Here is a tiny trained network, its code and every weight. The questions are about switching its units off for an input and a target symbol, where a switched-off unit gives its printed mean instead of its output.

import numpy as np


def w(rows, s, z=0):
    codes = np.array(rows[::2]) - 128.0
    scale = np.full(codes.shape[1], s)
    scale[-1] = z or s
    return codes * scale


def norm(h):
    return h / np.sqrt((h * h).mean(-1, keepdims=True) + 1e-5)


def f(y):
    return y / 2 * (1 + np.tanh(0.7978845608 * (y + 0.044715 * y**3)))


def softmax(a):
    e = np.exp(a - a.max(-1, keepdims=True))
    return e / e.sum(-1, keepdims=True)


def log_softmax(a):
    a = a - a.max(-1, keepdims=True)
    return a - np.log(np.exp(a).sum(-1, keepdims=True))


def net(x, mask):
    ids = ['ηλμξτφω'.index(c) for c in x.split()]
    T = len(ids)
    res = E[ids] + P[:T]
    u = 0
    for l in range(3):
        r = norm(res)
        for j in range(2):
            rows = slice(2 * j, 2 * j + 2)
            q, k, v = (r @ M[l][rows].T for M in (Q, K, V))
            z = softmax(np.where(np.tri(T) > 0, q @ k.T / 2**0.5, -1e9)) @ v
            o = O[l][rows]
            res = res + np.where(mask[u + j], z, o[:, -1]) @ o[:, :-1]
        u += 2
        y = f(norm(res) @ A[l][:, :-1].T + A[l][:, -1])
        res = res + np.where(mask[u : u + 8], y, B[l][:, -1]) @ B[l][:, :-1]
        u += 8
    return log_softmax(norm(res)[-1] @ U[:, :-1].T + U[:, -1])


Q, K, V, O, A, B = {}, {}, {}, {}, {}, {}
E = w([
[60,210,167],'η',
[103,188,26],'λ',
[165,135,211],'μ',
[249,153,150],'ξ',
[111,129,92],'τ',
[220,143,127],'φ',
[236,167,144],'ω',
],0.012)
P = w([
[250,182,119],'0',
[195,176,139],'1',
[159,172,136],'2',
[124,168,130],'3',
[88,159,117],'4',
[48,142,96],'5',
[40,139,92],'6',
],0.0026)
Q[0] = w([
[136,38,147],'L0H0',
[76,95,151],'L0H0',
[140,72,129],'L0H1',
[151,1,107],'L0H1',
],0.011)
K[0] = w([
[232,196,2],'L0H0',
[209,81,247],'L0H0',
[109,87,185],'L0H1',
[166,49,248],'L0H1',
],0.0063)
V[0] = w([
[123,209,135],'L0H0',
[126,2,124],'L0H0',
[212,179,153],'L0H1',
[99,110,163],'L0H1',
],0.0075)
O[0] = w([
[57,147,97,194],'L0H0',
[3,98,228,15],'L0H0',
[160,224,126,254],'L0H1',
[87,142,149,69],'L0H1',
],0.0055,0.0056)
A[0] = w([
[71,74,146,73],'L0N0',
[147,135,186,140],'L0N1',
[190,117,129,73],'L0N2',
[96,238,161,108],'L0N3',
[180,118,69,127],'L0N4',
[60,41,174,4],'L0N5',
[2,153,84,95],'L0N6',
[55,224,239,55],'L0N7',
],0.0075,0.0016)
B[0] = w([
[240,126,218,80],'L0N0',
[36,72,152,146],'L0N1',
[95,78,141,204],'L0N2',
[147,119,94,207],'L0N3',
[67,103,148,254],'L0N4',
[149,110,132,95],'L0N5',
[34,146,105,128],'L0N6',
[252,246,141,127],'L0N7',
],0.0049,0.0032)
Q[1] = w([
[18,162,8],'L1H0',
[198,180,102],'L1H0',
[174,156,101],'L1H1',
[146,195,107],'L1H1',
],0.013)
K[1] = w([
[53,41,93],'L1H0',
[165,5,175],'L1H0',
[85,85,97],'L1H1',
[96,99,129],'L1H1',
],0.011)
V[1] = w([
[127,46,98],'L1H0',
[75,8,165],'L1H0',
[150,17,173],'L1H1',
[254,120,229],'L1H1',
],0.0079)
O[1] = w([
[15,88,55,93],'L1H0',
[254,194,170,12],'L1H0',
[90,29,82,55],'L1H1',
[159,95,94,143],'L1H1',
],0.0038,0.011)
A[1] = w([
[111,168,125,93],'L1N0',
[132,147,102,34],'L1N1',
[138,254,164,32],'L1N2',
[155,166,38,88],'L1N3',
[87,163,213,107],'L1N4',
[145,141,65,184],'L1N5',
[84,74,203,2],'L1N6',
[106,112,173,20],'L1N7',
],0.0094,0.00094)
B[1] = w([
[97,116,207,149],'L1N0',
[152,24,207,151],'L1N1',
[72,63,152,252],'L1N2',
[184,136,229,255],'L1N3',
[135,95,209,118],'L1N4',
[188,249,97,201],'L1N5',
[165,75,165,110],'L1N6',
[97,3,139,104],'L1N7',
],0.0046,0.0064)
Q[2] = w([
[164,131,112],'L2H0',
[87,64,80],'L2H0',
[50,3,101],'L2H1',
[174,215,116],'L2H1',
],0.014)
K[2] = w([
[49,169,197],'L2H0',
[163,170,147],'L2H0',
[125,102,251],'L2H1',
[137,128,44],'L2H1',
],0.017)
V[2] = w([
[101,55,139],'L2H0',
[125,115,248],'L2H0',
[206,153,165],'L2H1',
[249,2,185],'L2H1',
],0.0076)
O[2] = w([
[190,162,194,18],'L2H0',
[181,62,254,106],'L2H0',
[65,17,201,192],'L2H1',
[98,169,148,1],'L2H1',
],0.0076,0.0069)
A[2] = w([
[160,33,152,176],'L2N0',
[70,133,53,254],'L2N1',
[196,187,121,133],'L2N2',
[186,152,132,128],'L2N3',
[125,10,216,212],'L2N4',
[116,253,146,165],'L2N5',
[97,112,226,133],'L2N6',
[209,167,129,113],'L2N7',
],0.011,0.0057)
B[2] = w([
[175,35,179,192],'L2N0',
[145,10,214,254],'L2N1',
[56,110,57,237],'L2N2',
[131,133,189,199],'L2N3',
[206,187,205,196],'L2N4',
[233,253,114,179],'L2N5',
[238,95,52,152],'L2N6',
[67,143,153,231],'L2N7',
],0.0064,0.006)
U = w([
[210,227,119,93],'η',
[195,149,4,152],'λ',
[253,100,208,132],'μ',
[91,121,233,29],'ξ',
[135,16,120,168],'τ',
[15,115,155,251],'φ',
[74,209,121,214],'ω',
],0.014,0.0027)

Each question gives the input, a string of symbols that net reads in full, and the target symbol t.
The units are the heads (2 rows each of Q, K, V and O) and the neurons (one row each of A and B). Each row of codes is followed by its name. A weight is (code - 128) times the scale printed after its matrix; where a second scale follows, it is the last column's (O, A, B and U).
mask holds one flag per unit, layer by layer, with each layer's heads first. A switched-off unit (its flag False) gives its mean, the last column of its rows in O or B, instead of its output. The means were averaged over made-up inputs and are rounded, as every weight is.
A unit's drop is (log p(t) with every unit on - log p(t) with that unit switched off) / (log p(t) with every unit on - log p(t) with every unit switched off).
The circuit of an input: a set's keep is (log p(t) with only the set's units on - log p(t) with every unit switched off) / (log p(t) with every unit on - log p(t) with every unit switched off). Starting from the 12 units with the biggest drops (on a tie, the unit counted first), units are removed one at a time, each time the one whose removal leaves the highest keep (on an exact tie, the one counted first), for as long as the keep stays at least 0.8.
units of the circuit, in order: the units of the circuit, biggest drop first
top k neurons: the k neurons with the biggest drops, biggest first
k most important neurons of layer l: the k neurons of layer l with the biggest drops, biggest first
which heads matter: for each layer, one digit per head in row order, 1 if its drop is at least 0.15 and else 0, layers parted by /
drop of u: that unit's drop, to one decimal
input ω μ μ φ μ ω η, target η: units of the circuit, in order -> L0N7, L2N5
input λ ω τ λ ξ, target λ: units of the circuit, in order -> L2H0
input ω φ ω ω ξ φ ω, target ω: 2 most important neurons of layer 2 -> L2N1, L2N5
input τ μ τ ξ, target τ: 3 most important neurons of layer 1 -> L1N2, L1N5, L1N3
input φ φ η ξ, target ξ: which heads matter -> 11 / 01 / 11
input φ λ η φ, target λ: which heads matter -> 10 / 00 / 01
input φ φ η ω, target ω: which heads matter -> 10 / 01 / 01
input φ φ η φ, target φ: which heads matter -> 10 / 01 / 01
input φ η μ φ τ φ, target τ: top 2 neurons -> L1N2, L0N7
input φ η φ ξ, target ξ: which heads matter -> 11 / 00 / 11
input τ τ ω, target τ: top 2 neurons -> L1N2, L2N1
input η τ ω, target τ: top 2 neurons -> L1N3, L1N2
input φ ω μ φ ω λ ω, target λ: 2 most important neurons of layer 2 -> L2N4, L2N2
input ω ξ ω η, target η: units of the circuit, in order -> L2N5
input μ η ω φ τ λ ξ, target λ: top 2 neurons -> L0N6, L2N0
input τ φ φ, target τ: 2 most important neurons of layer 1 -> L1N3, L1N2
input η τ λ φ ω φ φ, target λ: drop of L2N0 -> 0.2
input φ φ φ, target φ: drop of L1N2 -> 0.6
input μ λ ω, target λ: drop of L2N4 -> 0.1
input τ ω ξ, target τ: most important neuron of layer 0 -> L0N1
